Table B holds the same points as the rows below and some others, measured another way and shuffled. Each row below is followed by which row of B it is.
B:
1: [-104 -164  -20   88 -239 -299  -48    3  -14    1  129 -143 -184  -65
   63  -16 -190 -127  -71  -33  -81  -86]
2: [ -87  -39  147   -7   -7 -319  307  309 -224  224  -28  204 -191 -287
   80  176 -193  190   79   70 -203  267]
3: [ 146 -105   43  235  125  -53  188   70 -562  196  221 -117 -120 -268
   77 -155 -153  -12  -50  178 -304 -209]
4: [  16   68  -10   -4   91  501 -254 -255  343 -194    6 -348  198  168
  -81 -265  402   28   -9  -60  333  354]
5: [-140 -119  -77   25 -179  -62  112  -44 -174  146  233  -84 -247 -300
 -131   99 -109 -288 -149  -21 -257  -83]
6: [  37   78  130   36  114 -266  -11   77  -31  170   27   72  -34 -206
   79   51  -68 -169  234 -118  -27  -25]
7: [ 111  271   49 -115  181  198  -69  176   78   68  -61  -21  273 -114
  195  -87  175   36  148   -1  140  209]
8: [   7  -82  -79    3  -69  193  184 -124    1   26   29 -206 -101  -45
 -175  -86   29   27 -204   35 -165   82]
9: [-182   98   71 -332  -79  -42   22   49  553    1 -356  108   38    2
  -83  273  119 -188   27 -280  158  351]
10: [ 105  -91 -117    5 -131    6  188  -56 -174   82   58 -247  -32  -28
 -107 -126 -197  -15 -210  104 -292 -273]
11: [ 135   33   15   92    6  -78   43   72  -88   39  -39  -95  -25  -45
  191 -105  -90   25  -84   46 -123 -119]
12: [-195 -208  109  -27 -254 -349   70   33 -185   84   51  -51 -133   13
 -218  123 -327  136   13  146 -124   58]
13: [  64  145   38   64   69   94 -255 -136  322  -90  -59 -131   48   37
  132 -106  200 -170   46 -170  178   55]
14: [   2  -12  112   12  -40 -197  123  -53   83   78 -166   38 -153    7
 -106  110 -127   19  -12  -48 -137    9]
15: [ -77  -81  186 -151  -23 -225   25  147  -12   47 -154  -27  154   97
  -76   40 -150  166  186   56  117  205]
16: [ -22  129  -76 -151    8  104  287   83  203  162  -53   55 -114 -300
  -32  116  101 -110  -52 -161 -170  237]
17: [ -81  103   38  -65    9   17 -246   37   55   51  197 -118  169 -135
   22  -62   89 -130  243  -41  204  176]
18: [ -51 -105   75   28  123  -40  265  227 -142  133   48   20 -129 -304
  128  -13   59   49   41  -24  -65  365]
19: [ -39 -158  114  -21  113 -233  324  130 -189  232  -25   71 -166 -301
  -62  117  -94 -208   65 -112 -192   52]
20: [ -93   60  -53  -91  -26  -46  190  156  154  144   20   80 -177 -378
  117  144   78 -242  -35 -203 -120  212]
21: [  82  184  181   49  265  217 -473 -100  382 -186  -29 -227  373  219
  163 -328  381  153  396  -90  591  440]
22: [  42  143   11  -35   14   92 -112  112  -66   45   62  -94  154 -105
  144  -83   29    2   41   73   42   59]
23: [ 157   79   73  103  168   18    5  109 -308  136  115  -86  102 -176
  148 -152  -21   -5  102  103  -67  -78]
24: [ -97   33  116 -156  104    2  -79  -61  374   13  -94  -46  104  -15
 -134   31  192 -128  270 -239  271  367]
25: [ -89  164  -20   55 -134  -61 -205   57   51   57  214  -17  -75 -210
  155   27    5  -79   53  -10   12  112]
26: [  58  -58  -87   38  -45  140  308   71 -143   81   39 -132 -138 -163
   19  -95  -28  147 -235  103 -264  102]
27: [  27   19  -45  180  -19   23 -163   27 -117   13  317 -215  -18 -184
  206 -221   45  -40   48   43   29   42]
28: [ -51  -78   61  -89    5  -41 -116   87  -87   33  127 -204  224  -34
  -18 -132  -22  -18  191   40  169  118]
29: [-110   91   -1 -163  -93   94  -49 -129  370   -3 -126  -51   -6    4
 -171  117  109 -160  -29 -156   63  176]
30: [  70   17   24 -201   40   44  153   -4  261   12 -295 -103  138  104
  -99  -15   31  -28  -24 -118   21   78]
31: [ -84 -111  217  -23  107 -173   20  161 -309  155   74    0   80 -144
  -50   28  -90    5  230   86   57  172]
32: [-203 -118  195 -192   -7 -311  -59  291 -138  120    8   31  179 -131
   30  116 -123 -100  290   -7  190  231]
33: [ -78 -169   84  -39 -104 -154   -7   67  -19  -27   -6 -174   62   92
  -33  -89 -118  159   60   74   86  178]
34: [-167  128  -35   12 -185   -8  -71   25   85   75  158   42 -201 -257
   49  142   27  -92  -65  -27  -84  200]
35: [ -32  -18  102  260  -62 -340  -80   29 -375  180  293   35 -253 -286
   92   46 -234 -127   75   83 -219 -196]
36: [  65   31  130    2  247 -101   19  273 -118  128   57   -7  155 -232
  258 -121   71   -6  307  -50  139  233]
37: [  88  -34 -121  107 -105  182   99 -104  -68  -11   97 -259 -103  -31
  -19 -185   -5   85 -251  103 -202  -43]
38: [ -33   92   14   43 -105  168 -138 -258  195  -59  -17 -143  -70  102
 -173  -11   73   26 -108   16   -1   79]
39: [ -61    4   79 -142   24  -86   21  -29  188   82 -106  -17   33  -57
 -145   99   20 -198  115 -161   59  106]
40: [ -86 -200   69   61  -62 -183   13  105 -428  133  305 -169   11 -178
  -57  -95 -197   10  119  167  -63   11]
41: [-241  225   64 -231  -52   41 -440  -25  686  -98  -65    4  161  -37
   81  130  329 -334  259 -356  490  452]
42: [-166    1   23  -34 -148 -109 -333   34  285 -115   57 -135   50   -1
  183  -26   84 -172   80 -135  279  203]
43: [ 143  -69  163   43  140 -220   35   42 -135   71  -35 -146  159   99
  -37 -197 -151  212  271   69   55   -1]
44: [  50   87   25  128   90  318  -70 -232  113  -35   11 -149  -74  -10
  -70 -100  240  -36 -106  -22    9  147]
45: [   1  172  115 -230   91  -94   85  386  156   91 -248  140  190 -133
  284   82   36   83  148  -63  128  339]
46: [ -18 -162  125  127  -84 -432  380  169 -367  226    3  116 -327 -193
  -31  123 -375  227  -37  148 -392   -1]
47: [ -91  -43  -64 -151 -104   93  200    3  201   44  -45 -102  -62  -93
 -147   36   49   11  -85  -73  -65  277]
48: [-140   40  218 -129  111 -169 -166   83  216   45  -73   51  134  -62
   -4   91  101 -119  357 -177  311  353]
49: [ 207  155  -53  238   25  373 -411 -254  120 -219  148 -435  191  250
  145 -459  212  214  -44  141  213    8]
50: [  80   -4   22  100   23  -12  159   52  -79   64  -42  -55 -133 -110
  103  -55  -29   55 -120   34 -171   28]
51: [ -36 -118   54   23   25   42 -136 -147   96  -56   57 -251   63   59
  -98 -152   95 -116   70  -74  164  103]
52: [  81   13   43   48  114   36  -23 -113  190   -7  -49 -146    2   -8
    3 -119  121 -105   63 -148   65   67]
53: [ 102   97   70  101   16 -100   -5  110  -55   42   -4  -40    1  -33
  179 -110  -69  230   58   96  -41   78]
54: [  61  103   -9  146  155  246 -225    1   69  -51  247 -229  103 -145
  244 -305  300   10  149  -38  233  303]
55: [ -50  413   -1 -254    4  230 -325  106  496  -40 -118   15  299  -50
  203   54  284 -114  137 -155  320  342]
56: [  92  -86   60   84   76 -156  117  -41  -80  100  -26  -86  -93  -92
   -8  -47  -85 -174    5  -88 -140 -168]
57: [  74 -153   14  345  -38   49  133 -272 -341   69  178 -190 -350  -76
 -170 -104 -107   39 -252  160 -360 -184]
58: [ 242   12   -9  185   97  241   -7 -149 -107  -53   46 -325   91  139
   10 -364   48  260  -87  170  -46  -49]
59: [   9  150    5  183   21  114 -245 -116  114  -19  235 -146  -51 -107
   91 -156  168   29  117  -18  111  196]
60: [  46 -399  -24  241 -197 -310  228 -249 -427  107  223 -318 -306   22
 -345 -142 -423  -10 -165  152 -424 -457]
61: [  49   22   36  181  -29 -122   86  -60  -45   84   84  -23 -239 -126
    6  -30  -81   96  -15   23 -190   32]
62: [ 113  -14  -17  240   63   -4 -127  -22 -166   23  281 -229  -33 -151
  197 -267   34  -75   58   21  -13  -76]
63: [ -11 -110  131  -55   32 -139  351   74 -286  224  -80   47  -92 -122
 -247  119 -206  103    5  110 -262   46]
64: [-129   70  -13 -314 -117  -51  134  352   17  132  -68   42  159 -198
   86  130  -74   16   28   23   -6  263]
65: [ 101 -233  106  -86  -75 -298  383  153 -346  132 -226 -106   48  140
 -156  -30 -428  287  -86  230 -289 -187]
66: [-107  -45  -75  164 -190 -124   98  -79  -55  118  227  -19 -409 -305
  -31   99  -91 -180 -162  -53 -296  -22]
67: [ -82 -133   11    0 -173  -84  -17  -84  -77   11   36 -171  -69   19
 -129    5 -136  -96 -128   48  -93  -86]
68: [-192  -47  110  -59  -29 -188  -31   11  138   94   49   40 -108 -192
  -82  146   36 -206  183 -175   87  267]
69: [ 116 -237  -20   -2  -36 -100  324  -84 -252  128  -20 -242  -40   22
 -268 -118 -254    8 -118   85 -303 -272]
70: [ 238  106   30  411  155  280 -410 -326 -110 -122  232 -354   30   95
  156 -405  199  -61  -35   87   93 -206]
71: [-176   93   -9 -280 -125  -36  -50   11  377   60  -78    3   53 -113
 -119  190   66 -290   79 -230  101  192]
72: [  27  149   50  107   56   64 -102   41   84    9   98  -57  -11 -103
  159 -120  121  175  119   19   84  296]

[ 257 -302  297  -97  -48  353  239  -28  247   13   33  -26  -76   -2
 -138  -49 -103  158  168  -96  -91 -337 -283  204  -52   45  -89 -158
 -433   -8 -121]  60
[  42 -117   42 -169 -395  -56  225   -9 -171 -288   53  -49  -59  -55
  156   68 -271 -205  -10  -97 -285 -201  235  215  324 -187  297 -414
 -235   46   87]  14
[ 129 -345 -163  -25 -198   70   10  -88  -52 -363   42 -142 -211 -333
  -68 -138 -269   -8  301   13 -280  173  126   63  -11  -98   54 -396
 -199  121   49]  12
[  71  256 -116  142  248 -122 -255   97  345  146 -196 -149  340 -185
    2  158  240 -148 -188   36  148  301  -60 -311 -174  183  135  381
  301 -144   71]  22
[  86 -120  -60 -142 -426 -121  232  331  -70 -556  174 -183   27 -295
  -23  -80 -198  -46   96 -206 -236  -81  142   93  346  -26   39 -427
 -184   12   61]  38
[ 176  -88  351   47 -211  300  210  -83  234  -21  -62 -102   94   45
 -218  204   81  -12 -150  -97 -161 -418  -88  -46 -107  224  153  -78
 -489 -159  -43]  39
[  12 -343  136 -143 -315 -165    8 -161   10 -102  120  323  166  -87
  187    5 -152 -308  155   98 -184 -148  199  359  310 -203  216 -276
 -172   76 -162]  21
[ 263 -139  196 -244  -44  -13   36  -29 -112 -257    9   79 -235 -331
 -116 -114 -304 -361  101   36 -449 -157 -206  225  423 -144  334 -403
 -282  164    8]  72
[ 268 -329  -85  -75  720  157  -81 -320  365  540 -221   34 -380  166
  256 -127 -321  172  266  125  193  307 -221  161 -525 -201  151  250
   98  181   44]  42
[  81 -740   -3  241  128 -294 -159 -142  339   66  284  166  219  192
  302   -4 -127  -11  299   79  435  295  475  -45 -461 -207   -9  300
  -67  -31 -120]  32
[  69 -389  178  109    1 -620  -90  268  255 -107  422  214  554  109
  344   73   -7 -309   38  -45  445   77  396  -54   92 -208   71  347
   33 -116 -116]  23
[  28 -283  244  -88 -220 -166  292   21  141   73  259  174  303  320
  395  119  -84  -75   14  -44  202 -291  190  245  131 -243   22   34
 -239  -67  -56]  19
[ 247  -98  193 -125 -112  204  140  393  141 -252   65 -229  -29 -173
 -119  -73 -172   90   88 -360  -34 -296 -190  171  262   20  -77 -180
 -148  -36  -57]  8
[   9  180 -264 -312  -45 -114   28 -126  -89  -17 -306   41 -200 -238
  191  -12 -248 -243  -19   84 -420  149   18  275  254 -105  491 -354
  182  189  130]  46
[  -2 -213 -128 -109 -438 -164  372  201  -51 -406  276 -122  130  -91
  193  -63 -151   81  160  -90  -76   -8  208   96  191 -147 -133 -333
 -221   15   94]  29
[ -13 -413   89  -35 -366 -163  207 -248   34 -111  204  230  177   71
  196   62  -85 -162  133  164 -126  -85  284  163   16 -151  127 -218
 -389   17  -54]  48
[ 265 -480   28 -108  436  124   81 -281   57  244   94   11 -377  127
  339 -191 -458   72  374  118  128  153 -179  245 -161 -489  -34    5
 -180  219   96]  1
[ 152 -555  112  163   71  -99  -92  -13  343  -17  257   99  246  -12
   68  -58  -12   21  284   43  283  124  112  -26 -250  -72 -177  198
 -175  -55 -162]  28
[ 146  501 -119  -41  168  227    6 -301   20  107 -322 -210  -27 -433
 -226   81  203 -218 -187  361 -441  212 -581 -307   10  140  128  -63
 -125   25  286]  25
[ 182  -36  114 -153  483  -70   -8 -122  403  505 -103  238  112  113
  233  -18   -3  -72   38  176  161   74 -368  158 -128  -77  109  312
   75   51  -48]  62
[  88  465 -119  -73  148  154 -238   72  180  137 -370 -155  152 -389
  -72   69  161 -175 -149    3 -143  139 -347  -26  203  117  118   69
  349  -23   56]  49
[  44 -146  -64 -378 -329 -288  326    5 -295 -349  220  144  -90 -210
  289 -162 -362 -276  188  119 -393  -36   15  374  587 -381  163 -557
 -235  227  110]  61
[ 324  -42  282  -70  164  155 -223 -117  -41  -91 -189  -74 -290 -263
 -191   57 -277 -440  -70  -44 -344 -160 -142   53  248  -78  537 -164
 -168   74   30]  53
[  38   22 -119 -196   15 -277 -113  371  272  -21  -77   89  241 -145
  226  -48  -84  -92   35 -203  119   92  102  274  235   -7  177   35
  421   17 -111]  58
[  10 -313  -58 -170 -344 -221  190  455  125 -306  329   27  285  -77
  308 -158 -178  109  291 -268  197  -60  183  355  359 -220 -279 -178
   74   15 -134]  4
[  19  -63   29 -253 -397 -274  301  434  -68 -362  283  -14  236  -91
  297  -62 -186 -106   79 -231   -4 -194  111  299  599 -248  -57 -277
  -24   14   16]  57
[ -14 -124 -109  -65  -71 -127  113  261  454  113   -8   43  340  101
  234   24   71  224   75 -180  279   35  140  158 -165  116  -64  149
  202  -94 -124]  69
[  86  306 -109  -26  117  156  242   56  328  205 -114 -208  253  -84
    1   60  265  203  -84   90   45  103 -437 -189 -181  180 -236  177
  -40 -100  152]  5
[  91  181 -153   15  214   32  -40  207  404  179 -169 -195  234  -87
   67   40  143  151  -46  -92  217  197 -163 -109 -188  148  -78  275
  282  -99   46]  10
[ 244 -176  258   39  303  -32 -186   29   78  101   30  -88  -38  101
  224  102 -270 -279  -45 -153  225  -71   82   36  102 -311  269  230
   35  -14   54]  11
[ 157 -383 -166  182  187 -260 -213  154  120 -231  235 -185   75 -180
  160 -101 -191  -52  250  -46  287  434  243 -196 -138 -227  -89  170
  107   13   78]  64
[  13 -491  140 -106 -204 -529  292 -146   60  -70  411  383  264  221
  418   25 -160 -257  132  223   46  -31  331  159   68 -299  179  -68
 -380   44  -23]  6
[ 210   50  309  -85 -148  487  271 -346   90   68 -184  -75 -104  -94
 -294  137   62  -55  -98  131 -458 -396 -416   26  -18  165  151 -271
 -604  -33   36]  68
[ 132 -391  -80  -36   27  101 -124 -125   16  -49   20  -35 -165 -132
  188 -127 -326  -24  326  -24    7  141  106  243   25 -310   13 -154
   10  136  -25]  33
